Bop: [  3  55 -32 -46 -52 -79 -16  14  27 -83 -77  52 -32  32]
lovan: [-12  22  92  86  -2  11  51  -5  21 111  12 -24 -15 -25]
zav: [-24  11  71 -18  61  38 -17   0  74  98 -12  16 -21 -18]
gosa: [-22  17  31  46  -2  11  52 -14  26  12  33  51 -21 -20]
fato: [-28  52  28 -35  71  10 -29 -23  27 -38  54  61 -30 -25]
kogo: [-21  59 -29 -34  71 -22  33 -17  15 -65  27 -49  -3   4]
guv: [-17   3  39  89 -54  13 -32 -23   1 -32  56  74 -22 -29]
tail: [46 -2 11] : [ 52 -14  26  12  33  51 -21 -20]
tail: [-2 11 51] : [ -5  21 111  12 -24 -15 -25]
tail: [-34  71] : [-22  33 -17  15 -65  27 -49  -3   4]

fosav: [  0  20 -20   7 -64 -60  10  10 -44]
gebu: [  7  45 -28 -58 -23 -38 112  50   4]
nolo: [  0  20 -20   7 -64 -59 112  49 -44]
fuzo: [ -1  20 -20 -80   1  30  15 -44 -50]
tail: [-80   1  30  15] : [-44 -50]
tail: [-64 -59 112] : [ 49 -44]
tail: [ 1 30 15] : [-44 -50]
tail: [112  50] : [4]
tail: [-20   7 -64 -60  10] : [ 10 -44]

Mizaf: [ -18   12  -11   27 -101  111  -44    2  -20  -77  -90  -68   10   73
    0  -75  -72  -46  -25   29   -5   40   74   87   82   54   42  -76
  -87]
gane: [-57  87 -61  52 -32 -16   9  74 -66   6 -53  55  20 -52 -69  58 -73 -46
  58 -53 -37 -60 -67 -55 -73 -43 -69  59 -31]
Fek: [-57  87 -61  52 -32 -16   9  74 -66   6 -53  55  20 -52 -69  58 -73 -46
  58 -53 -37 -17 -12 -10 -86  33 -74  20 -68]
pupi: [ -18   12   45   27 -101  111  -44    1   31  -77  -90  -68   10   73
    0  -75  -10  -19  -25   29    4   55   -5   -9  -28   79   -1  -78
  -65]
kiv: [-73  68  76  98 -43 102  68  94 -86   2  23 -75 -61  88 -88 -85  82  71
  60 -74 -76  84  68  76 -28  79  -1 -78 -64]
gazet: [ 66 -43  87 -31  96  -4  34 -24  44  66 104 -42 -34  40  32 -52  98  76
 -21  21  -5  40  74  87  81   4  27 -45  67]
tail: [-74  20] : [-68]
tail: [ -11   27 -101  111] : [-44   2 -20 -77 -90 -68  10  73   0 -75 -72 -46 -25  29  -5  40  74  87
  82  54  42 -76 -87]
tail: [-5 -9] : [-28  79  -1 -78 -65]
tail: [ 88 -88] : [-85  82  71  60 -74 -76  84  68  76 -28  79  -1 -78 -64]
tail: [-44   2] : [-20 -77 -90 -68  10  73   0 -75 -72 -46 -25  29  -5  40  74  87  82  54
  42 -76 -87]
tail: [-5 40 74 87 81] : [  4  27 -45  67]

Sisum: [ -6  77 -29  14   5  80  42 -31 -47  42  61  24  43 -20 -46   0 -13   0
 -68  19 -54 -33   2 -12 -11 -58 -52  10  12   1 -19  23  15  -7 -20 -51
 -98  15 -12  -1  75 -29 -14 -63  30  24  37  11  16 -31   3  30 -55]
Damu: [ -6  77 -29 -96   5  80  42 -31 -47  42  61  24  96 -20 -46   0 -13   0
 -68  19 -54 -33   2 -12 -11 -58 -52  10  12   1 -19  23  15  -7 -20 -50
 -76  15 -12  -1  75 -29 -14   1  40  24  37  11  16 -31   3  30 -40]
pafi: [ -6  77 -29 -96   5  80  43 -31 -47  42  61  24  96 -20 -46   0 -13   0
 -68  19 -54 -33   2 -12 -11 -58 -52  10  12   1 -19  23  15  -7 -20 -51
 -76  15 -12  -1  75 -29 -14   0  11  24  37  11  16 -31   3  30 -55]
tail: [ 24  43 -20] : [-46   0 -13   0 -68  19 -54 -33   2 -12 -11 -58 -52  10  12   1 -19  23
  15  -7 -20 -51 -98  15 -12  -1  75 -29 -14 -63  30  24  37  11  16 -31
   3  30 -55]
asked: [ -6  77 -29 -96   5  80  43 -31 -47  42  61  24  96 -20 -46   0 -13   0
 -68  19 -54 -33   2 -12 -11 -58 -52  10  12   1 -19  23  15  -7 -20 -51
 -76  15 -12  -1  75 -29 -14   0  11  24  37  11  16 -31   3  30 -55] : pafi
tail: [ 43 -20] : [-46   0 -13   0 -68  19 -54 -33   2 -12 -11 -58 -52  10  12   1 -19  23
  15  -7 -20 -51 -98  15 -12  -1  75 -29 -14 -63  30  24  37  11  16 -31
   3  30 -55]
tail: [11 24 37 11] : [ 16 -31   3  30 -55]

mev: [-1 38 27 29  6 81]
nefev: [-107 -101  -24  -17  -10    9]
numi: [-104  -98  -23  -32  -10   11]
Suzas: [-56 -50  -2  10  24  46]
Luru: [-18 -18  66  76  24  66]
vuz: [-80 -33  36  37  79  47]
deba: [-78 -78  16 -32   7  86]
maba: [-80 -33  36  72  59 109]
zava: [-80 -33  36  72  59 -33]
kivus: [ 57 -49  -2  10 -54 -46]
soz: [-56 -50  -2  10  24  67]
tail: [36 37] : [79 47]
tail: [37 79] : [47]
tail: [-107 -101] : [-24 -17 -10   9]
tail: [27 29] : [ 6 81]
tail: [-78 -78  16] : [-32   7  86]

nov: [ 42  -8 -57  -5 -69  79  -9 -75]
Tate: [-29 -75  72  12  72  57 -42 -60]
nas: [-97 -17 -87  80 -15  97  57 -27]
gunu: [ 32  -3  73  43  70   5 -66  36]
Vum: [-33  31 -17  22 -24  87 -29 -56]
bipo: [-83 -79 -40 -20 -22  22  46 -61]
rit: [ 43  -8  73  29  64  -9 -59  27]
mik: [ -3 -60  83  36  88  65 -77 -20]
kimig: [  57   25    2  -77  -44  -46   16 -100]
Nuza: [ 15  26 -72 -38 -48  22  46 -60]
Tabet: [-94 -48 -14  84  64  84 -18  56]
tail: [43 -8] : [ 73  29  64  -9 -59  27]
tail: [43 -8 73 29] : [ 64  -9 -59  27]

kor: [ 62  18  -1 -55 -65 -39  21 -54  46  23 -28  13  35  -9]
fosi: [ -44   12   25  -84 -110   55  -15  -40   58   31    7  -19   -4    7]
veva: [ -39   -2   37  -98 -100   52  -29  -23   59   39   12  -39    1    8]
nidi: [ 61   8   8 -76 -55 -35   6 -67  34  21 -29   4  24  -5]
paz: [ 59  13  19 -80 -65 -37  14 -69  47  27 -28   5  32  -3]
datif: [ 70   6  -9 -80 -66 -37  27 -56  58  22 -25  15  30  -4]
Miba: [ 65   6  -7 -81 -72 -36  25 -50  48  31 -28  16  22  -3]
Navu: [ 53   6 -13 -81 -73 -42  20 -41  63  26 -26  22  28   1]
tail: [-56  58  22] : [-25  15  30  -4]
tail: [-80 -65 -37] : [ 14 -69  47  27 -28   5  32  -3]
tail: [-81 -72] : [-36  25 -50  48  31 -28  16  22  -3]
tail: [ 58  31   7 -19] : [-4  7]

